Here is a tiny trained network, its code and every weight. The questions are about switching its units off for an input and a class, where a switched-off unit gives its printed mean instead of its output.

import numpy as np


def w(rows, s, z=0):
    codes = np.array(rows[::2]) - 128.0
    scale = np.full(codes.shape[1], s)
    scale[-1] = z or s
    return codes * scale


def f(y):
    return y / 2 * (1 + np.tanh(0.7978845608 * (y + 0.044715 * y**3)))


def log_softmax(a):
    a = a - a.max(-1, keepdims=True)
    return a - np.log(np.exp(a).sum(-1, keepdims=True))


def net(x, mask):
    res = np.array(x, float).reshape(1, 8) / 4 @ E
    y = f(res @ A[0][:, :-1].T + A[0][:, -1])
    res = res + np.where(mask, y, B[0][:, -1]) @ B[0][:, :-1]
    return log_softmax(res[-1] @ U[:, :-1].T + U[:, -1])


A, B = {}, {}
E = w([
[135,117,146,41,230],'x0',
[139,2,247,163,125],'x1',
[189,103,93,92,108],'x2',
[155,81,47,78,28],'x3',
[41,163,86,88,170],'x4',
[163,64,55,227,170],'x5',
[140,104,147,169,174],'x6',
[235,194,119,141,150],'x7',
],0.0089)
A[0] = w([
[90,37,163,142,93,160],'n1',
[177,162,205,113,64,176],'n2',
[189,73,127,110,116,255],'n3',
[195,186,134,10,136,80],'n4',
[116,175,244,185,123,153],'n5',
[93,147,22,153,170,245],'n6',
[141,106,196,93,86,164],'n7',
[74,130,89,149,86,144],'n8',
[156,97,166,177,83,214],'n9',
[190,169,113,156,125,113],'n10',
[172,73,132,68,172,95],'n11',
[113,171,215,42,147,144],'n12',
[40,200,95,148,136,106],'n13',
[63,127,56,161,108,30],'n14',
[214,127,70,113,60,137],'n15',
[128,114,157,56,148,127],'n16',
[231,171,109,158,97,154],'n17',
[183,143,105,113,215,159],'n18',
[183,134,155,148,71,111],'n19',
[75,43,171,155,137,31],'n20',
[82,129,27,217,122,133],'n21',
[50,137,46,147,146,65],'n22',
],0.011,0.004)
B[0] = w([
[122,54,144,165,77,213],'n1',
[182,163,169,97,104,200],'n2',
[110,148,77,202,130,202],'n3',
[85,115,177,51,94,221],'n4',
[106,194,178,194,140,230],'n5',
[110,153,27,101,117,244],'n6',
[191,102,170,140,133,193],'n7',
[167,75,107,111,101,184],'n8',
[159,145,136,187,2,206],'n9',
[98,151,115,103,81,172],'n10',
[111,70,112,144,200,177],'n11',
[127,116,204,51,214,223],'n12',
[197,150,103,121,178,212],'n13',
[186,57,52,75,82,184],'n14',
[71,212,114,169,81,226],'n15',
[141,63,160,73,180,176],'n16',
[87,148,82,120,39,209],'n17',
[87,129,81,166,193,195],'n18',
[177,196,116,160,53,173],'n19',
[60,74,154,155,76,198],'n20',
[136,144,115,57,114,226],'n21',
[166,152,53,74,107,201],'n22',
],0.009,0.011)
U = w([
[80,2,234,234,83,200],'0',
[235,142,183,227,50,106],'1',
[169,62,183,137,88,37],'2',
[163,33,77,221,216,187],'3',
[61,252,194,240,224,5],'4',
[136,85,230,63,212,64],'5',
[221,92,43,95,120,197],'6',
[52,192,116,145,97,175],'7',
],0.0084,0.003)

Each question gives the input, the list of numbers given to net, and the class t.
The units are the neurons (one row each of A and B). Each row of codes is followed by its name. A weight is (code - 128) times the scale printed after its matrix; where a second scale follows, it is the last column's (A, B and U).
mask holds one flag per neuron, in row order. A switched-off neuron (its flag False) gives its mean, the last column of its row in B, instead of its output. The means were averaged over made-up inputs and are rounded, as every weight is.
A unit's drop is (log p(t) with every unit on - log p(t) with that unit switched off) / (log p(t) with every unit on - log p(t) with every unit switched off).
The circuit of an input: a set's keep is (log p(t) with only the set's units on - log p(t) with every unit switched off) / (log p(t) with every unit on - log p(t) with every unit switched off). Starting from the 12 units with the biggest drops (on a tie, the unit counted first), units are removed one at a time, each time the one whose removal leaves the highest keep (on an exact tie, the one counted first), for as long as the keep stays at least 0.8.
circuit, biggest first: the units of the circuit, biggest drop first
unit that matters most: the unit with the biggest drop
k most important neurons: the k neurons with the biggest drops, biggest first
drop of u: that unit's drop, to one decimal
input [-4,-1,-5,-3,4,-8,-3,6], class 5: unit that matters most : n12
input [8,-3,6,-1,2,2,6,8], class 7: circuit, biggest first : [n4 n17 n14]
input [-3,-5,7,-4,-6,-5,3,2], class 7: circuit, biggest first : [n17 n15]
input [7,6,0,1,-3,6,-3,2], class 0: circuit, biggest first : [n6 n20]
input [7,-2,7,-1,-1,5,-8,-1], class 3: circuit, biggest first : [n11 n18 n21]
input [-8,-2,-6,-3,-2,5,3,0], class 6: circuit, biggest first : [n21 n15]
input [0,-3,8,-6,-4,-1,2,1], class 7: circuit, biggest first : [n17 n13 n7]
input [-2,-3,-4,-6,-8,1,8,4], class 4: 2 most important neurons : [n5 n18]
input [-7,-2,2,-7,3,-4,-6,8], class 4: 2 most important neurons : [n5 n14]
input [7,-8,3,0,5,-4,6,-3], class 5: 2 most important neurons : [n12 n4]
input [-7,3,4,-7,7,3,4,8], class 4: 2 most important neurons : [n5 n14]
input [-3,-3,-1,-8,-5,8,1,7], class 7: 2 most important neurons : [n17 n10]
input [8,6,-6,3,6,-4,-6,-4], class 5: drop of n12 : 0.2
input [-5,-4,-3,-8,-5,-7,0,5], class 4: circuit, biggest first : [n5]
input [0,2,-4,-3,0,-8,-2,-5], class 5: drop of n12 : 0.3
input [0,-6,-1,2,-8,-6,3,1], class 7: drop of n9 : 0.2
